Below is a small trained network, with its code and all its weights. Each question gives an input and a target symbol and asks what happens when units are switched off, that is, made to give their printed mean instead of their output.

import numpy as np


def w(rows, s, z=0):
    codes = np.array(rows[::2]) - 128.0
    scale = np.full(codes.shape[1], s)
    scale[-1] = z or s
    return codes * scale


def norm(h):
    return h / np.sqrt((h * h).mean(-1, keepdims=True) + 1e-5)


def f(y):
    return np.maximum(y, 0)


def softmax(a):
    e = np.exp(a - a.max(-1, keepdims=True))
    return e / e.sum(-1, keepdims=True)


def log_softmax(a):
    a = a - a.max(-1, keepdims=True)
    return a - np.log(np.exp(a).sum(-1, keepdims=True))


def net(x, mask):
    ids = ['ΞΣαβγδεζηθλμπψ'.index(c) for c in x.split()]
    T = len(ids)
    res = E[ids] + P[:T]
    u = 0
    for l in range(2):
        r = norm(res)
        for j in range(2):
            rows = slice(4 * j, 4 * j + 4)
            q, k, v = (r @ M[l][rows].T for M in (Q, K, V))
            z = softmax(np.where(np.tri(T) > 0, q @ k.T / 4**0.5, -1e9)) @ v
            o = O[l][rows]
            res = res + np.where(mask[u + j], z, o[:, -1]) @ o[:, :-1]
        u += 2
        y = f(norm(res) @ A[l][:, :-1].T + A[l][:, -1])
        res = res + np.where(mask[u : u + 16], y, B[l][:, -1]) @ B[l][:, :-1]
        u += 16
    return log_softmax(norm(res)[-1] @ U[:, :-1].T + U[:, -1])


Q, K, V, O, A, B = {}, {}, {}, {}, {}, {}
E = w([
[163,64,129,103],'Ξ',
[219,181,80,50],'Σ',
[198,15,176,83],'α',
[167,61,129,105],'β',
[189,37,105,106],'γ',
[173,25,167,87],'δ',
[159,92,132,102],'ε',
[142,92,146,93],'ζ',
[88,3,210,63],'η',
[129,98,157,94],'θ',
[130,132,163,82],'λ',
[138,109,163,91],'μ',
[150,207,217,64],'π',
[124,147,169,65],'ψ',
],0.005)
P = w([
[112,114,67,142],'0',
[206,95,149,82],'1',
[136,120,115,101],'2',
[155,125,145,205],'3',
[251,106,155,99],'4',
[113,123,126,92],'5',
[111,149,82,182],'6',
[201,95,144,82],'7',
],0.013)
Q[0] = w([
[171,127,152,109],'0.h1',
[123,101,154,52],'0.h1',
[109,134,108,119],'0.h1',
[116,121,92,1],'0.h1',
[19,99,70,79],'0.h2',
[72,144,127,166],'0.h2',
[83,199,156,164],'0.h2',
[168,130,164,216],'0.h2',
],0.0097)
K[0] = w([
[129,49,121,93],'0.h1',
[101,110,41,169],'0.h1',
[83,141,109,103],'0.h1',
[50,129,51,121],'0.h1',
[108,105,12,140],'0.h2',
[176,88,104,139],'0.h2',
[227,104,96,101],'0.h2',
[178,146,229,102],'0.h2',
],0.011)
V[0] = w([
[102,112,155,202],'0.h1',
[147,103,157,122],'0.h1',
[91,111,101,103],'0.h1',
[71,124,155,159],'0.h1',
[156,67,109,132],'0.h2',
[2,162,120,118],'0.h2',
[86,127,132,158],'0.h2',
[172,165,164,127],'0.h2',
],0.0078)
O[0] = w([
[173,57,56,23,58],'0.h1',
[115,107,69,122,126],'0.h1',
[197,139,119,200,176],'0.h1',
[212,101,129,95,45],'0.h1',
[96,94,156,6,216],'0.h2',
[251,187,222,221,1],'0.h2',
[245,143,72,93,69],'0.h2',
[58,118,177,198,109],'0.h2',
],0.0034,0.0044)
A[0] = w([
[86,35,129,196,131],'0.n1',
[88,94,91,197,144],'0.n2',
[154,123,249,120,78],'0.n3',
[8,120,169,89,31],'0.n4',
[171,51,59,106,219],'0.n5',
[12,192,117,111,44],'0.n6',
[116,242,72,82,190],'0.n7',
[114,57,190,109,63],'0.n8',
[3,75,83,116,238],'0.n9',
[140,246,12,137,180],'0.n10',
[85,82,100,188,158],'0.n11',
[139,159,103,242,251],'0.n12',
[166,112,164,102,105],'0.n13',
[62,87,188,153,64],'0.n14',
[61,167,152,42,106],'0.n15',
[181,103,39,194,159],'0.n16',
],0.006,0.0026)
B[0] = w([
[140,28,175,159,175],'0.n1',
[179,123,103,203,173],'0.n2',
[112,184,167,140,173],'0.n3',
[162,125,7,115,161],'0.n4',
[68,206,141,140,254],'0.n5',
[151,73,145,187,157],'0.n6',
[89,1,46,167,164],'0.n7',
[104,200,105,179,173],'0.n8',
[159,125,174,236,240],'0.n9',
[141,168,190,184,167],'0.n10',
[165,116,92,207,175],'0.n11',
[52,59,17,99,172],'0.n12',
[131,148,96,130,179],'0.n13',
[218,62,62,109,150],'0.n14',
[137,163,211,145,169],'0.n15',
[94,204,190,145,169],'0.n16',
],0.005,0.0054)
Q[1] = w([
[108,134,165,41],'1.h1',
[179,105,159,183],'1.h1',
[164,113,104,191],'1.h1',
[121,75,152,75],'1.h1',
[112,190,108,152],'1.h2',
[135,9,182,56],'1.h2',
[205,110,181,90],'1.h2',
[2,137,162,100],'1.h2',
],0.0089)
K[1] = w([
[46,195,59,183],'1.h1',
[77,45,248,76],'1.h1',
[168,78,253,28],'1.h1',
[62,95,62,177],'1.h1',
[169,159,67,82],'1.h2',
[21,26,162,120],'1.h2',
[123,19,149,114],'1.h2',
[7,173,139,99],'1.h2',
],0.0074)
V[1] = w([
[2,46,129,114],'1.h1',
[197,192,81,130],'1.h1',
[63,145,69,175],'1.h1',
[155,83,48,150],'1.h1',
[43,101,130,161],'1.h2',
[142,128,142,86],'1.h2',
[125,107,120,116],'1.h2',
[241,139,83,88],'1.h2',
],0.006)
O[1] = w([
[161,195,132,231,127],'1.h1',
[144,113,113,76,117],'1.h1',
[119,97,3,124,249],'1.h1',
[196,72,144,169,149],'1.h1',
[155,76,122,133,165],'1.h2',
[130,215,107,161,108],'1.h2',
[117,138,126,114,121],'1.h2',
[93,148,116,187,63],'1.h2',
],0.0049,0.0019)
A[1] = w([
[78,111,154,212,110],'1.n1',
[177,67,95,236,99],'1.n2',
[95,76,118,148,157],'1.n3',
[172,210,91,61,107],'1.n4',
[182,104,72,89,99],'1.n5',
[47,103,147,217,110],'1.n6',
[192,173,127,2,91],'1.n7',
[7,81,176,131,2],'1.n8',
[112,198,169,125,135],'1.n9',
[89,141,211,95,126],'1.n10',
[97,105,36,182,173],'1.n11',
[182,44,206,119,77],'1.n12',
[23,129,102,93,99],'1.n13',
[7,122,244,146,121],'1.n14',
[163,102,57,127,90],'1.n15',
[193,158,52,96,117],'1.n16',
],0.0078,0.0055)
B[1] = w([
[102,88,116,244,198],'1.n1',
[118,172,75,96,244],'1.n2',
[212,92,144,143,197],'1.n3',
[159,142,141,171,200],'1.n4',
[62,105,157,105,198],'1.n5',
[120,96,110,253,211],'1.n6',
[125,151,86,183,249],'1.n7',
[112,178,209,226,132],'1.n8',
[135,65,163,102,154],'1.n9',
[200,156,192,133,158],'1.n10',
[209,139,140,170,255],'1.n11',
[117,187,87,129,175],'1.n12',
[67,94,38,86,144],'1.n13',
[35,114,117,70,165],'1.n14',
[112,83,161,77,180],'1.n15',
[88,138,148,86,207],'1.n16',
],0.0077,0.0056)
U = w([
[69,91,187,188,197],'Ξ',
[109,142,103,128,43],'Σ',
[182,59,69,192,151],'α',
[109,99,97,114,79],'β',
[157,9,151,76,166],'γ',
[117,69,83,101,91],'δ',
[82,113,209,95,254],'ε',
[86,111,108,134,175],'ζ',
[217,114,118,79,99],'η',
[106,150,92,113,91],'θ',
[98,199,129,140,99],'λ',
[109,168,98,121,94],'μ',
[201,168,226,141,126],'π',
[152,199,131,153,91],'ψ',
],0.014,0.0044)

Each question gives the input, a string of symbols that net reads in full, and the target symbol t.
The units are the heads (4 rows each of Q, K, V and O) and the neurons (one row each of A and B). Each row of codes is followed by its name. A weight is (code - 128) times the scale printed after its matrix; where a second scale follows, it is the last column's (O, A, B and U).
mask holds one flag per unit, layer by layer, with each layer's heads first. A switched-off unit (its flag False) gives its mean, the last column of its rows in O or B, instead of its output. The means were averaged over made-up inputs and are rounded, as every weight is.
A unit's drop is (log p(t) with every unit on - log p(t) with that unit switched off) / (log p(t) with every unit on - log p(t) with every unit switched off).
The circuit of an input: a set's keep is (log p(t) with only the set's units on - log p(t) with every unit switched off) / (log p(t) with every unit on - log p(t) with every unit switched off). Starting from the 12 units with the biggest drops (on a tie, the unit counted first), units are removed one at a time, each time the one whose removal leaves the highest keep (on an exact tie, the one counted first), for as long as the keep stays at least 0.8.
circuit, biggest first: the units of the circuit, biggest drop first
top k neurons: the k neurons with the biggest drops, biggest first
heads that matter: for each layer, one digit per head in row order, 1 if its drop is at least 0.15 and else 0, layers parted by /
drop when u is switched off: that unit's drop, to one decimal
input γ μ π, target γ: heads that matter : 00 / 10
input θ η β η ε π γ ε, target π: circuit, biggest first : (0.h2, 1.h1)
input γ ε γ θ π π γ λ, target π: top 4 neurons : (0.n12, 0.n3, 0.n7, 1.n2)
input δ γ π, target η: heads that matter : 00 / 11
input π γ γ ζ δ π, target ε: top 2 neurons : (0.n15, 0.n3)
input Σ δ γ π Σ γ, target Ξ: heads that matter : 00 / 10
input γ ε π γ Σ α Σ ε, target ε: heads that matter : 01 / 10
input π π ψ, target ε: heads that matter : 00 / 10
input γ η γ π ε θ, target γ: heads that matter : 01 / 11
input π η Σ, target ε: top neuron : (0.n10)
input δ γ π α Σ ε π ψ, target π: heads that matter : 01 / 00
input ε π γ Σ ψ π γ θ, target π: top 3 neurons : (0.n12, 0.n3, 0.n8)
input Ξ θ γ Σ γ, target γ: heads that matter : 11 / 10
input π γ γ θ γ Σ, target ε: top 3 neurons : (0.n7, 1.n14, 0.n10)
input γ η μ, target γ: heads that matter : 01 / 10
input π π λ π γ, target π: top 2 neurons : (1.n10, 1.n2)
input γ λ π π β η, target γ: heads that matter : 01 / 11
input ε γ β γ β, target γ: heads that matter : 11 / 10
input ε δ π δ η, target π: top neuron : (1.n10)
input π δ π ψ ψ γ, target ε: top 2 neurons : (1.n14, 1.n10)
input π π ε μ γ β, target ε: top 2 neurons : (1.n14, 1.n10)
input Σ π Σ γ δ γ, target Ξ: top 3 neurons : (1.n14, 0.n12, 0.n7)
input ζ η θ π δ, target π: top neuron : (1.n2)
input μ γ δ θ ζ γ π η, target π: top 3 neurons : (0.n12, 1.n2, 1.n10)
input ζ δ Ξ π α, target π: top 2 neurons : (1.n2, 0.n12)
input λ γ μ, target ψ: top 2 neurons : (0.n9, 0.n12)
input λ Ξ Ξ, target ψ: drop when 0.n7 is switched off : 0.2
input γ γ γ β π η, target γ: drop when 0.n7 is switched off : 0.2
